Small tables with named rows and columns. After each table, cells are looked up by row and column.

gelab.csv
,bigali,kol,gavo
gib,-50.301,-7.560,31.539
lor,-31.223,17.262,41.958
tetuf,72.101,5.612,-81.892
rus,9.204,10.205,11.842
teb,-49.737,-23.068,8.890
kam,-74.690,15.198,73.356
parini,44.889,-5.704,-17.250

tetuf, bigali: 72.101
teb, gavo: 8.890
rus, gavo: 11.842
kam, gavo: 73.356
tetuf, kol: 5.612
teb, kol: -23.068
parini, bigali: 44.889
lor, gavo: 41.958
rus, kol: 10.205

defuvom =
,mafiga,nen,dab,dipan,ker,dig,tir,lidib,rav,pil
retagup,57,195,84,27,26,26,25,28,24,27
tazula,28,33,107,179,50,27,32,25,28,28
gik,29,36,89,190,52,24,31,27,27,27
rukid,158,38,30,23,32,27,25,31,30,24
demip,28,112,176,50,30,22,30,32,26,27
dazezel,28,31,27,28,30,24,22,31,34,137

What is the dig of rukid in defuvom? 27
What is the nen of tazula in defuvom? 33
What is the pil of retagup in defuvom? 27
What is the lidib of demip in defuvom? 32
What is the pil of demip in defuvom? 27
What is the dipan of gik in defuvom? 190
What is the dig of gik in defuvom? 24
What is the mafiga of tazula in defuvom? 28
What is the tir of retagup in defuvom? 25
What is the rav of demip in defuvom? 26
What is the mafiga of retagup in defuvom? 57
What is the dipan of tazula in defuvom? 179
Row with the largest rav: dazezel

peli =
	mip	sotare	tul	vanur	guv	rap	pegopi	kirusus
daz	2.8	1.7	0.7	3.5	1.2	5.2	10.0	7.6
monuzi	3.7	9.6	8.6	3.5	1.9	0.6	3.2	1.7
vit	1.9	3.0	1.6	8.1	9.7	5.3	2.1	0.9
dep	1.9	0.7	2.8	2.1	3.0	9.2	9.0	3.9
buk	6.9	9.9	6.3	2.2	1.3	1.3	3.3	1.2
gov	3.2	1.6	3.7	9.6	8.6	3.4	1.8	0.5
nakozib	1.8	8.3	9.5	5.1	2.1	0.9	2.1	2.8
gogevun	2.7	1.8	8.4	9.6	5.0	2.0	0.9	2.1
lokupob	2.1	1.0	1.9	2.9	1.6	8.1	9.7	5.3
tulepab	2.7	1.7	0.8	3.5	1.3	5.2	10.0	7.6
zem	6.8	2.4	1.4	1.0	3.4	1.1	6.3	10.0
limapin	0.8	2.5	2.3	2.4	9.0	9.2	4.2	1.9
zuvoz	3.2	1.9	0.6	3.3	1.4	4.1	9.7	8.3
pobigu	3.5	1.2	5.5	9.9	7.4	2.6	1.6	0.8

limapin, kirusus -> 1.9
gogevun, guv -> 5.0
gogevun, tul -> 8.4
lokupob, guv -> 1.6
zuvoz, sotare -> 1.9
zuvoz, rap -> 4.1
limapin, vanur -> 2.4
nakozib, mip -> 1.8
pobigu, kirusus -> 0.8
pobigu, tul -> 5.5
daz, kirusus -> 7.6
tulepab, mip -> 2.7

Table nisuteb
|  | lelasut | zusalag | tovuv | sib | pokig |
|---|---|---|---|---|---|
| zivilu | 67.293 | 68.570 | 65.590 | 63.155 | 66.428 |
| pelab | 64.416 | 85.961 | 65.054 | 65.654 | 65.859 |
| gikeveg | 64.009 | 73.068 | 64.719 | 64.563 | 68.850 |
| fifur | 67.069 | 71.388 | 65.763 | 64.615 | 64.754 |
| tel | 65.844 | 1.725 | 65.699 | 64.114 | 62.656 |
| ruk | 66.624 | 10.788 | 66.253 | 65.370 | 57.881 |
| posupu | 64.569 | 46.796 | 65.015 | 64.251 | 66.913 |
| poro | 65.258 | 14.837 | 65.478 | 64.208 | 63.265 |

gikeveg, tovuv -> 64.719
zivilu, sib -> 63.155
fifur, pokig -> 64.754
tel, zusalag -> 1.725
gikeveg, pokig -> 68.850
pelab, lelasut -> 64.416
poro, pokig -> 63.265
ruk, sib -> 65.370
gikeveg, zusalag -> 73.068
pelab, pokig -> 65.859
gikeveg, sib -> 64.563
posupu, tovuv -> 65.015
tel, lelasut -> 65.844
poro, lelasut -> 65.258
ruk, pokig -> 57.881
poro, zusalag -> 14.837
ruk, zusalag -> 10.788
posupu, sib -> 64.251

